Below are the code and all the weights of a small trained network. Each question names an input and a target symbol and asks about switching units off, where a switched-off unit gives its printed mean instead of its output.

import numpy as np


def w(rows, s, z=0):
    codes = np.array(rows[::2]) - 128.0
    scale = np.full(codes.shape[1], s)
    scale[-1] = z or s
    return codes * scale


def norm(h):
    return h / np.sqrt((h * h).mean(-1, keepdims=True) + 1e-5)


def f(y):
    return np.maximum(y, 0)


def softmax(a):
    e = np.exp(a - a.max(-1, keepdims=True))
    return e / e.sum(-1, keepdims=True)


def log_softmax(a):
    a = a - a.max(-1, keepdims=True)
    return a - np.log(np.exp(a).sum(-1, keepdims=True))


def net(x, mask):
    ids = ['Δβζθφψ'.index(c) for c in x.split()]
    T = len(ids)
    res = E[ids] + P[:T]
    q, k, v = (norm(res) @ M[0].T for M in (Q, K, V))
    z = softmax(np.where(np.tri(T) > 0, q @ k.T / 2**0.5, -1e9)) @ v
    res = res + np.where(mask[0], z, O[0][:, -1]) @ O[0][:, :-1]
    y = f(norm(res) @ A[0][:, :-1].T + A[0][:, -1])
    res = res + np.where(mask[1:13], y, B[0][:, -1]) @ B[0][:, :-1]
    return log_softmax(norm(res)[-1] @ U[:, :-1].T + U[:, -1])


Q, K, V, O, A, B = {}, {}, {}, {}, {}, {}
E = w([
[142,84,151],'Δ',
[64,101,128],'β',
[160,100,148],'ζ',
[122,139,105],'θ',
[118,141,116],'φ',
[117,69,3],'ψ',
],0.019)
P = w([
[152,140,146],'0',
[144,127,81],'1',
[153,151,163],'2',
[178,126,166],'3',
[150,9,182],'4',
[155,106,72],'5',
[155,27,185],'6',
[177,111,169],'7',
],0.015)
Q[0] = w([
[12,96,118],'head 1',
[23,196,124],'head 1',
],0.011)
K[0] = w([
[200,3,92],'head 1',
[128,173,17],'head 1',
],0.0033)
V[0] = w([
[118,116,91],'head 1',
[115,150,3],'head 1',
],0.0075)
O[0] = w([
[51,6,27,113],'head 1',
[146,31,115,2],'head 1',
],0.012,0.0027)
A[0] = w([
[56,89,110,3],'neuron 1',
[106,175,83,208],'neuron 2',
[90,165,166,137],'neuron 3',
[126,90,120,16],'neuron 4',
[108,110,119,55],'neuron 5',
[116,88,172,141],'neuron 6',
[170,142,97,130],'neuron 7',
[86,109,114,83],'neuron 8',
[174,79,232,83],'neuron 9',
[119,133,197,136],'neuron 10',
[84,2,163,183],'neuron 11',
[83,143,127,11],'neuron 12',
],0.015,0.0019)
B[0] = w([
[188,184,177,169],'neuron 1',
[40,84,35,145],'neuron 2',
[159,2,122,158],'neuron 3',
[93,111,130,148],'neuron 4',
[161,214,180,141],'neuron 5',
[108,227,101,179],'neuron 6',
[38,153,156,153],'neuron 7',
[215,139,171,153],'neuron 8',
[148,185,127,233],'neuron 9',
[140,155,47,188],'neuron 10',
[137,157,133,249],'neuron 11',
[58,72,173,138],'neuron 12',
],0.0069,0.011)
U = w([
[54,205,79,93],'Δ',
[175,211,2,46],'β',
[69,112,198,254],'ζ',
[248,102,150,104],'θ',
[240,130,120,64],'φ',
[220,24,131,156],'ψ',
],0.0097,0.006)

Each question gives the input, a string of symbols that net reads in full, and the target symbol t.
The units are the heads (2 rows each of Q, K, V and O) and the neurons (one row each of A and B). Each row of codes is followed by its name. A weight is (code - 128) times the scale printed after its matrix; where a second scale follows, it is the last column's (O, A, B and U).
mask holds one flag per unit, heads first, then neurons. A switched-off unit (its flag False) gives its mean, the last column of its rows in O or B, instead of its output. The means were averaged over made-up inputs and are rounded, as every weight is.
A unit's drop is (log p(t) with every unit on - log p(t) with that unit switched off) / (log p(t) with every unit on - log p(t) with every unit switched off).
The circuit of an input: a set's keep is (log p(t) with only the set's units on - log p(t) with every unit switched off) / (log p(t) with every unit on - log p(t) with every unit switched off). Starting from the 12 units with the biggest drops (on a tie, the unit counted first), units are removed one at a time, each time the one whose removal leaves the highest keep (on an exact tie, the one counted first), for as long as the keep stays at least 0.8.
circuit, biggest first: the units of the circuit, biggest drop first
top k neurons: the k neurons with the biggest drops, biggest first
drop of u: that unit's drop, to one decimal
input ζ Δ Δ Δ β Δ, target Δ: circuit, biggest first : (head 1; neuron 7)
input β ζ Δ φ Δ φ φ, target β: circuit, biggest first : (neuron 10; head 1)
input β Δ Δ β β ζ, target Δ: circuit, biggest first : (head 1; neuron 7; neuron 8)
input θ φ ψ β β β, target ψ: top 2 neurons : (neuron 9; neuron 10)
input ζ ψ ψ ψ β Δ, target ψ: top 4 neurons : (neuron 9; neuron 10; neuron 6; neuron 1)
input Δ β θ β, target β: circuit, biggest first : (neuron 10; neuron 3)
input β β Δ β, target β: top 2 neurons : (neuron 10; neuron 6)
input Δ β ψ ζ ψ ψ θ ψ, target ψ: top 2 neurons : (neuron 6; neuron 9)
input β β ψ, target ψ: drop of neuron 10 : 0.1
input ψ Δ φ Δ ζ θ θ, target β: drop of neuron 4 : 0.0
input Δ ζ Δ Δ Δ ζ, target Δ: drop of neuron 8 : 0.2
